Here is a tiny trained network, its code and every weight. The questions are about switching its units off for an input and a class, where a switched-off unit gives its printed mean instead of its output.

import numpy as np


def w(rows, s, z=0):
    codes = np.array(rows[::2]) - 128.0
    scale = np.full(codes.shape[1], s)
    scale[-1] = z or s
    return codes * scale


def f(y):
    return np.maximum(y, 0)


def log_softmax(a):
    a = a - a.max(-1, keepdims=True)
    return a - np.log(np.exp(a).sum(-1, keepdims=True))


def net(x, mask):
    res = np.array(x, float).reshape(1, 5) / 4 @ E
    y = f(res @ A[0][:, :-1].T + A[0][:, -1])
    res = res + np.where(mask, y, B[0][:, -1]) @ B[0][:, :-1]
    return log_softmax(res[-1] @ U[:, :-1].T + U[:, -1])


A, B = {}, {}
E = w([
[163,139,200,201,64,158,56,81,97,131],'x0',
[139,81,109,205,156,112,115,207,98,192],'x1',
[122,116,91,140,218,192,74,73,172,170],'x2',
[175,141,36,151,28,179,136,151,160,113],'x3',
[66,129,134,215,161,160,138,156,145,4],'x4',
],0.011)
A[0] = w([
[135,135,121,131,129,112,121,123,122,124,93],'neuron 0',
[75,80,200,86,205,110,93,126,123,135,59],'neuron 1',
[135,135,191,99,54,89,196,185,48,122,30],'neuron 2',
[154,145,181,142,176,107,139,144,131,141,83],'neuron 3',
[184,155,43,152,65,165,144,131,192,120,17],'neuron 4',
[69,137,118,168,124,137,119,138,131,86,37],'neuron 5',
[137,117,84,145,195,196,53,72,162,157,7],'neuron 6',
[176,144,133,54,106,107,113,123,114,223,19],'neuron 7',
[77,204,152,85,113,143,141,43,186,83,57],'neuron 8',
[187,117,227,196,41,167,61,48,91,146,30],'neuron 9',
[123,99,77,113,202,235,79,67,200,181,48],'neuron 10',
[150,178,158,28,107,137,142,53,159,32,52],'neuron 11',
[52,115,144,197,158,151,146,154,173,16,37],'neuron 12',
[134,51,98,223,159,98,113,233,66,184,52],'neuron 13',
[88,173,185,129,212,86,141,115,84,140,20],'neuron 14',
[177,166,173,183,119,129,77,99,120,129,22],'neuron 15',
[175,102,125,167,164,123,100,208,102,146,15],'neuron 16',
[187,141,9,143,56,201,130,155,171,118,34],'neuron 17',
[108,168,139,67,107,142,104,79,124,81,23],'neuron 18',
[166,128,165,112,93,88,165,175,109,93,29],'neuron 19',
[83,110,119,185,138,160,139,161,129,34,58],'neuron 20',
[95,108,14,36,185,67,228,171,195,133,26],'neuron 21',
[188,94,120,55,89,94,122,91,109,217,44],'neuron 22',
[126,142,134,106,50,40,153,174,65,75,72],'neuron 23',
[168,127,117,70,109,94,142,96,133,195,46],'neuron 24',
[69,142,90,107,137,99,146,138,153,128,40],'neuron 25',
[78,90,241,92,186,60,121,75,91,143,55],'neuron 26',
],0.012,0.013)
B[0] = w([
[129,149,117,136,104,134,147,132,114,135,128],'neuron 0',
[126,100,108,154,59,87,102,117,108,84,210],'neuron 1',
[119,167,122,199,167,80,204,112,184,120,203],'neuron 2',
[129,91,119,147,93,115,110,112,120,128,159],'neuron 3',
[124,84,90,112,63,72,105,114,91,78,189],'neuron 4',
[148,149,108,134,169,136,136,99,97,135,153],'neuron 5',
[99,184,126,181,162,79,225,126,183,129,201],'neuron 6',
[211,176,80,137,176,162,76,103,80,133,205],'neuron 7',
[137,81,88,85,114,159,165,147,160,201,189],'neuron 8',
[49,109,208,141,179,205,111,207,87,85,238],'neuron 9',
[132,163,157,205,156,60,228,130,215,123,247],'neuron 10',
[112,68,78,81,105,160,141,117,164,252,205],'neuron 11',
[246,194,115,122,192,158,50,90,69,142,220],'neuron 12',
[116,76,77,8,86,201,174,104,194,223,249],'neuron 13',
[125,99,89,123,63,77,113,102,72,57,186],'neuron 14',
[62,143,146,126,153,167,159,190,63,111,164],'neuron 15',
[104,100,86,94,113,162,174,109,137,190,166],'neuron 16',
[116,54,123,116,20,37,94,89,60,53,221],'neuron 17',
[102,102,84,100,111,182,187,134,126,157,155],'neuron 18',
[113,136,111,195,159,106,202,117,156,110,159],'neuron 19',
[202,195,125,119,167,132,88,118,91,142,198],'neuron 20',
[26,133,235,157,155,219,97,206,68,90,255],'neuron 21',
[206,186,104,108,185,148,77,96,81,123,225],'neuron 22',
[111,149,147,184,175,67,191,107,217,124,210],'neuron 23',
[196,159,117,136,164,158,73,110,115,137,192],'neuron 24',
[115,128,150,171,119,151,110,147,99,124,149],'neuron 25',
[136,96,98,119,29,80,118,127,95,67,233],'neuron 26',
],0.011,0.014)
U = w([
[199,170,105,120,162,137,91,110,116,127,118],'0',
[109,85,105,120,48,60,112,116,113,75,117],'1',
[29,123,172,134,153,189,120,179,114,100,105],'2',
[108,157,122,166,152,68,184,119,212,121,117],'3',
[105,82,86,68,101,170,149,120,178,203,114],'4',
[142,132,206,74,106,74,32,171,251,133,255],'5',
],0.012,0.034)

Each question gives the input, the list of numbers given to net, and the class t.
The units are the neurons (one row each of A and B). Each row of codes is followed by its name. A weight is (code - 128) times the scale printed after its matrix; where a second scale follows, it is the last column's (A, B and U).
mask holds one flag per neuron, in row order. A switched-off neuron (its flag False) gives its mean, the last column of its row in B, instead of its output. The means were averaged over made-up inputs and are rounded, as every weight is.
A unit's drop is (log p(t) with every unit on - log p(t) with that unit switched off) / (log p(t) with every unit on - log p(t) with every unit switched off).
The circuit of an input: a set's keep is (log p(t) with only the set's units on - log p(t) with every unit switched off) / (log p(t) with every unit on - log p(t) with every unit switched off). Starting from the 12 units with the biggest drops (on a tie, the unit counted first), units are removed one at a time, each time the one whose removal leaves the highest keep (on an exact tie, the one counted first), for as long as the keep stays at least 0.8.
units of the circuit, in order: the units of the circuit, biggest drop first
most important unit: the unit with the biggest drop
top k neurons: the k neurons with the biggest drops, biggest first
drop when u is switched off: that unit's drop, to one decimal
input [-6,-2,2,-8,8], class 0: most important unit -> neuron 12
input [4,2,-3,-5,-2], class 1: top 2 neurons -> (neuron 21; neuron 26)
input [6,4,5,-5,0], class 2: top 2 neurons -> (neuron 9; neuron 17)
input [-2,-7,-3,-7,0], class 1: top 4 neurons -> (neuron 26; neuron 13; neuron 14; neuron 1)
input [-5,-7,7,-6,0], class 3: top 2 neurons -> (neuron 10; neuron 13)
input [-5,0,1,7,-7], class 0: top 2 neurons -> (neuron 22; neuron 7)
input [6,-7,3,3,7], class 0: top 4 neurons -> (neuron 12; neuron 13; neuron 20; neuron 21)
input [-2,5,4,-3,1], class 4: top 3 neurons -> (neuron 13; neuron 23; neuron 2)
input [1,8,8,-5,-6], class 3: top 4 neurons -> (neuron 10; neuron 6; neuron 11; neuron 8)
input [-2,5,-6,8,-8], class 0: top 4 neurons -> (neuron 22; neuron 7; neuron 24; neuron 26)
input [-8,-8,-8,1,5], class 2: top 2 neurons -> (neuron 21; neuron 10)
input [-8,8,1,7,-7], class 2: top 2 neurons -> (neuron 21; neuron 11)
input [7,-7,6,5,1], class 2: top 2 neurons -> (neuron 9; neuron 13)
input [0,-8,-4,5,-6], class 4: units of the circuit, in order -> (neuron 11)
input [3,-3,-8,8,8], class 0: top 4 neurons -> (neuron 12; neuron 20; neuron 26; neuron 10)
input [-5,3,6,6,-4], class 1: top 2 neurons -> (neuron 17; neuron 4)
input [2,-2,7,-2,8], class 0: top 2 neurons -> (neuron 12; neuron 20)
input [6,7,4,0,-5], class 4: drop when neuron 13 is switched off -> 3.3
input [8,-4,5,-1,-6], class 2: drop when neuron 9 is switched off -> 2.1
input [-1,-4,-6,4,-1], class 3: drop when neuron 11 is switched off -> 0.0
input [1,8,-6,5,-2], class 4: drop when neuron 10 is switched off -> 0.1
input [-6,-7,-8,-1,-7], class 3: most important unit -> neuron 23
